Here is a tiny trained network, its code and every weight. The questions are about switching its units off for an input and a class, where a switched-off unit gives its printed mean instead of its output.

import numpy as np


def w(rows, s, z=0):
    codes = np.array(rows[::2]) - 128.0
    scale = np.full(codes.shape[1], s)
    scale[-1] = z or s
    return codes * scale


def f(y):
    return y / 2 * (1 + np.tanh(0.7978845608 * (y + 0.044715 * y**3)))


def log_softmax(a):
    a = a - a.max(-1, keepdims=True)
    return a - np.log(np.exp(a).sum(-1, keepdims=True))


def net(x, mask):
    res = np.array(x, float).reshape(1, 5) / 4 @ E
    y = f(res @ A[0][:, :-1].T + A[0][:, -1])
    res = res + np.where(mask, y, B[0][:, -1]) @ B[0][:, :-1]
    return log_softmax(res[-1] @ U[:, :-1].T + U[:, -1])


A, B = {}, {}
E = w([
[154,181,170,184,118,34,132,131,163,110,252],'x0',
[136,123,128,122,133,124,131,129,129,132,128],'x1',
[127,149,135,139,129,132,121,119,112,125,122],'x2',
[151,15,82,126,121,91,27,84,54,130,180],'x3',
[167,87,148,244,115,133,114,77,227,147,62],'x4',
],0.014)
A[0] = w([
[91,95,88,93,134,183,117,120,97,141,70,239],'neuron 1',
[87,116,140,157,167,108,143,132,105,146,122,125],'neuron 2',
[67,162,107,36,161,155,169,174,67,92,176,231],'neuron 3',
[165,130,88,163,140,93,93,151,122,109,194,115],'neuron 4',
[154,58,119,149,138,129,87,58,74,144,139,161],'neuron 5',
[148,130,125,90,96,48,67,135,72,116,247,129],'neuron 6',
[119,170,158,112,136,126,182,177,163,99,114,220],'neuron 7',
[108,155,133,159,159,165,131,115,148,121,101,206],'neuron 8',
[175,57,77,131,98,99,29,81,85,134,119,151],'neuron 9',
[152,133,84,119,130,133,137,142,172,95,102,94],'neuron 10',
[138,97,144,191,112,131,103,50,195,152,122,161],'neuron 11',
[170,178,167,164,113,34,129,133,182,125,182,15],'neuron 12',
[174,45,95,136,124,98,22,79,82,138,108,5],'neuron 13',
[146,131,142,118,139,127,137,128,137,155,93,97],'neuron 14',
[109,91,74,73,144,183,91,150,73,147,34,42],'neuron 15',
[141,131,149,190,177,120,170,133,136,131,150,47],'neuron 16',
[154,130,110,139,120,166,162,110,176,148,7,185],'neuron 17',
[101,191,173,128,142,133,168,218,154,138,125,53],'neuron 18',
[179,167,175,168,112,59,140,122,181,74,203,113],'neuron 19',
[107,134,182,124,172,149,138,146,167,149,31,131],'neuron 20',
[57,154,112,62,168,134,189,189,53,124,128,44],'neuron 21',
[152,122,129,78,119,93,143,129,97,107,158,151],'neuron 22',
[153,133,133,131,106,150,96,150,110,127,167,145],'neuron 23',
[105,157,123,113,212,86,87,122,64,144,176,117],'neuron 24',
[144,106,132,191,127,90,110,93,159,133,101,22],'neuron 25',
],0.011,0.013)
B[0] = w([
[156,116,72,88,50,131,89,192,57,96,69,225],'neuron 1',
[128,132,142,137,130,155,141,144,132,113,115,127],'neuron 2',
[147,195,152,168,200,175,142,158,184,244,207,251],'neuron 3',
[61,108,130,161,119,82,146,106,162,94,115,172],'neuron 4',
[103,155,152,133,143,121,147,133,176,167,179,210],'neuron 5',
[61,78,137,175,100,66,203,51,176,62,72,228],'neuron 6',
[186,103,119,90,101,140,94,136,65,124,84,211],'neuron 7',
[110,110,114,126,105,112,141,114,113,94,117,177],'neuron 8',
[115,175,157,166,194,135,158,150,182,190,167,233],'neuron 9',
[118,111,120,120,134,116,118,135,143,118,114,134],'neuron 10',
[177,154,101,82,114,148,102,144,79,129,113,199],'neuron 11',
[188,156,84,55,111,203,96,208,52,136,126,183],'neuron 12',
[235,190,92,25,95,214,41,220,35,136,60,202],'neuron 13',
[109,101,143,141,109,121,131,147,107,108,128,134],'neuron 14',
[89,175,193,195,203,115,178,122,154,232,218,198],'neuron 15',
[157,171,125,124,112,137,121,149,102,141,91,142],'neuron 16',
[99,76,103,150,81,91,128,89,151,76,79,210],'neuron 17',
[102,181,136,167,179,128,131,123,163,219,214,179],'neuron 18',
[127,187,166,125,171,164,114,165,131,209,170,210],'neuron 19',
[110,98,113,136,107,121,109,125,136,71,87,181],'neuron 20',
[201,152,70,41,65,149,34,175,58,101,68,190],'neuron 21',
[101,106,134,155,105,111,150,74,155,105,130,173],'neuron 22',
[98,104,132,131,120,86,145,113,137,116,122,151],'neuron 23',
[87,80,130,143,137,112,137,90,151,106,97,181],'neuron 24',
[137,183,171,161,163,155,167,124,165,178,182,151],'neuron 25',
],0.011,0.025)
U = w([
[214,127,113,60,115,166,109,183,73,137,93,145],'0',
[143,145,204,148,192,154,164,146,176,217,202,41],'1',
[75,4,153,149,106,87,181,39,160,1,98,253],'2',
],0.012,0.0028)

Each question gives the input, the list of numbers given to net, and the class t.
The units are the neurons (one row each of A and B). Each row of codes is followed by its name. A weight is (code - 128) times the scale printed after its matrix; where a second scale follows, it is the last column's (A, B and U).
mask holds one flag per neuron, in row order. A switched-off neuron (its flag False) gives its mean, the last column of its row in B, instead of its output. The means were averaged over made-up inputs and are rounded, as every weight is.
A unit's drop is (log p(t) with every unit on - log p(t) with that unit switched off) / (log p(t) with every unit on - log p(t) with every unit switched off).
The circuit of an input: a set's keep is (log p(t) with only the set's units on - log p(t) with every unit switched off) / (log p(t) with every unit on - log p(t) with every unit switched off). Starting from the 12 units with the biggest drops (on a tie, the unit counted first), units are removed one at a time, each time the one whose removal leaves the highest keep (on an exact tie, the one counted first), for as long as the keep stays at least 0.8.
circuit, biggest first: the units of the circuit, biggest drop first
unit that matters most: the unit with the biggest drop
top k neurons: the k neurons with the biggest drops, biggest first
drop when u is switched off: that unit's drop, to one decimal
input [-4,4,1,4,-1], class 1: unit that matters most	neuron 15
input [0,1,6,3,-7], class 1: top 2 neurons	[neuron 3; neuron 17]
input [-5,-5,-5,8,0], class 1: top 3 neurons	[neuron 9; neuron 15; neuron 5]
input [8,1,-6,-8,2], class 0: top 3 neurons	[neuron 12; neuron 7; neuron 3]
input [-5,4,8,5,-1], class 1: top 2 neurons	[neuron 15; neuron 9]
input [-1,2,-5,3,3], class 0: top 2 neurons	[neuron 3; neuron 15]
input [0,1,4,0,4], class 2: top 2 neurons	[neuron 13; neuron 3]
input [1,4,0,5,-4], class 2: top 2 neurons	[neuron 6; neuron 19]
input [6,5,-7,-4,4], class 0: top 2 neurons	[neuron 12; neuron 3]
input [-1,4,-7,-7,0], class 0: top 2 neurons	[neuron 6; neuron 7]
input [0,-7,5,4,-6], class 1: top 3 neurons	[neuron 3; neuron 17; neuron 20]
input [0,0,-2,-8,0], class 0: top 2 neurons	[neuron 7; neuron 6]
input [-5,-6,3,1,8], class 0: top 2 neurons	[neuron 6; neuron 11]
input [-6,-6,0,6,-2], class 1: circuit, biggest first	[neuron 15]
input [0,-4,-2,8,-6], class 1: top 2 neurons	[neuron 3; neuron 9]
input [-2,-4,6,0,6], class 2: top 2 neurons	[neuron 13; neuron 17]
input [6,-7,3,0,2], class 0: top 2 neurons	[neuron 3; neuron 12]
input [-5,-3,7,7,-6], class 1: drop when neuron 15 is switched off	0.7
input [-4,-1,-1,-1,8], class 2: drop when neuron 17 is switched off	0.2
input [-6,-7,5,-7,2], class 2: unit that matters most	neuron 17
input [-2,-8,7,-4,-1], class 0: drop when neuron 6 is switched off	0.5
input [3,-7,7,8,-5], class 2: drop when neuron 6 is switched off	1.1
